Below is a small trained network, with its code and all its weights. Each question gives an input and a target symbol and asks what happens when units are switched off, that is, made to give their printed mean instead of their output.

import numpy as np


def w(rows, s, z=0):
    codes = np.array(rows[::2]) - 128.0
    scale = np.full(codes.shape[1], s)
    scale[-1] = z or s
    return codes * scale


def f(y):
    return np.maximum(y, 0)


def softmax(a):
    e = np.exp(a - a.max(-1, keepdims=True))
    return e / e.sum(-1, keepdims=True)


def log_softmax(a):
    a = a - a.max(-1, keepdims=True)
    return a - np.log(np.exp(a).sum(-1, keepdims=True))


def net(x, mask):
    ids = ['Παεηξφω'.index(c) for c in x.split()]
    T = len(ids)
    res = E[ids] + P[:T]
    r = res
    for j in range(2):
        rows = slice(4 * j, 4 * j + 4)
        q, k, v = (r @ M[0][rows].T for M in (Q, K, V))
        z = softmax(np.where(np.tri(T) > 0, q @ k.T / 4**0.5, -1e9)) @ v
        o = O[0][rows]
        res = res + np.where(mask[j], z, o[:, -1]) @ o[:, :-1]
    y = f(res @ A[0][:, :-1].T + A[0][:, -1])
    res = res + np.where(mask[2:6], y, B[0][:, -1]) @ B[0][:, :-1]
    return log_softmax(res[-1] @ U[:, :-1].T + U[:, -1])


Q, K, V, O, A, B = {}, {}, {}, {}, {}, {}
E = w([
[157,89,102,3,145,107],'Π',
[213,187,214,140,143,116],'α',
[142,164,71,134,124,221],'ε',
[142,119,232,135,124,168],'η',
[87,197,149,127,58,73],'ξ',
[182,184,103,55,205,60],'φ',
[85,89,168,76,128,152],'ω',
],0.0081)
P = w([
[113,135,151,106,197,128],'0',
[195,106,150,81,83,134],'1',
[106,143,127,141,160,129],'2',
[82,221,148,74,142,176],'3',
[186,132,91,139,2,157],'4',
[107,136,134,142,177,111],'5',
],0.0077)
Q[0] = w([
[35,250,113,59,78,163],'H1',
[153,163,56,117,152,59],'H1',
[178,194,93,114,104,234],'H1',
[78,73,77,153,216,161],'H1',
[127,64,127,105,114,253],'H2',
[61,157,242,116,76,95],'H2',
[64,175,104,8,140,151],'H2',
[73,65,108,113,59,47],'H2',
],0.03)
K[0] = w([
[33,153,9,165,37,120],'H1',
[173,153,68,60,169,65],'H1',
[155,191,58,164,89,226],'H1',
[94,37,103,49,205,151],'H1',
[103,43,141,114,145,247],'H2',
[32,121,195,192,78,91],'H2',
[1,103,5,129,129,113],'H2',
[106,82,170,25,77,59],'H2',
],0.027)
V[0] = w([
[69,41,120,128,141,185],'H1',
[107,174,130,253,42,180],'H1',
[86,134,209,171,141,81],'H1',
[169,149,110,133,200,181],'H1',
[111,120,174,107,250,83],'H2',
[177,120,153,107,130,111],'H2',
[87,119,170,136,204,133],'H2',
[100,167,59,111,173,69],'H2',
],0.017)
O[0] = w([
[89,96,191,197,150,168,14],'H1',
[111,240,118,120,71,237,190],'H1',
[94,215,136,174,94,48,1],'H1',
[213,125,135,155,181,166,221],'H1',
[114,211,77,122,63,218,89],'H2',
[165,121,118,116,105,112,133],'H2',
[92,187,139,135,92,189,107],'H2',
[120,138,6,135,160,166,127],'H2',
],0.013,0.0037)
A[0] = w([
[52,161,117,116,165,164,205],'N1',
[153,44,100,147,53,149,29],'N2',
[8,106,150,168,174,148,46],'N3',
[91,160,172,214,139,124,3],'N4',
],0.019,0.0032)
B[0] = w([
[96,137,159,168,187,100,248],'N1',
[102,182,145,129,57,71,195],'N2',
[16,88,101,36,106,174,148],'N3',
[164,73,102,251,75,118,154],'N4',
],0.016,0.012)
U = w([
[158,44,184,106,143,36,203],'Π',
[142,209,101,70,1,214,192],'α',
[170,102,173,145,207,207,188],'ε',
[158,121,124,185,91,148,55],'η',
[76,190,124,157,146,86,3],'ξ',
[152,99,17,126,148,144,79],'φ',
[92,88,113,119,110,167,68],'ω',
],0.005,0.0051)

Each question gives the input, a string of symbols that net reads in full, and the target symbol t.
The units are the heads (4 rows each of Q, K, V and O) and the neurons (one row each of A and B). Each row of codes is followed by its name. A weight is (code - 128) times the scale printed after its matrix; where a second scale follows, it is the last column's (O, A, B and U).
mask holds one flag per unit, heads first, then neurons. A switched-off unit (its flag False) gives its mean, the last column of its rows in O or B, instead of its output. The means were averaged over made-up inputs and are rounded, as every weight is.
A unit's drop is (log p(t) with every unit on - log p(t) with that unit switched off) / (log p(t) with every unit on - log p(t) with every unit switched off).
The circuit of an input: a set's keep is (log p(t) with only the set's units on - log p(t) with every unit switched off) / (log p(t) with every unit on - log p(t) with every unit switched off). Starting from all 6 units, units are removed one at a time, each time the one whose removal leaves the highest keep (on an exact tie, the one counted first), for as long as the keep stays at least 0.8.
circuit, biggest first: the units of the circuit, biggest drop first
k most important neurons: the k neurons with the biggest drops, biggest first
heads that matter: for each layer, one digit per head in row order, 1 if its drop is at least 0.15 and else 0, layers parted by /
drop of u: that unit's drop, to one decimal
input ε ε ξ φ, target ξ: circuit, biggest first -> (H1 N1)
input ε ε Π η, target ε: heads that matter -> 11
input η ε ε ω ε η, target η: circuit, biggest first -> (N4 H1 H2)
input ε α φ ω, target ε: circuit, biggest first -> (H1 N2)
input ω ξ ω ε ω, target α: heads that matter -> 00
input φ α φ α φ, target α: circuit, biggest first -> (H2 N2)
input φ ξ η, target η: circuit, biggest first -> (N4 H1)
input ε ξ φ φ, target ξ: circuit, biggest first -> (N1 H2 H1)
input ξ α ξ ω, target ξ: circuit, biggest first -> (H1 N1)
input α ω ε ε ω, target α: circuit, biggest first -> (N1)
input ε ε ω ω, target ε: 2 most important neurons -> (N1 N2)
input ω ε ξ ω, target ξ: circuit, biggest first -> (N1 H1)
input ω η ω, target ω: drop of H1 -> 1.2
input ε ξ α φ ω, target Π: drop of H2 -> 2.0
input Π ε Π ε ε φ, target φ: drop of H2 -> 2.1
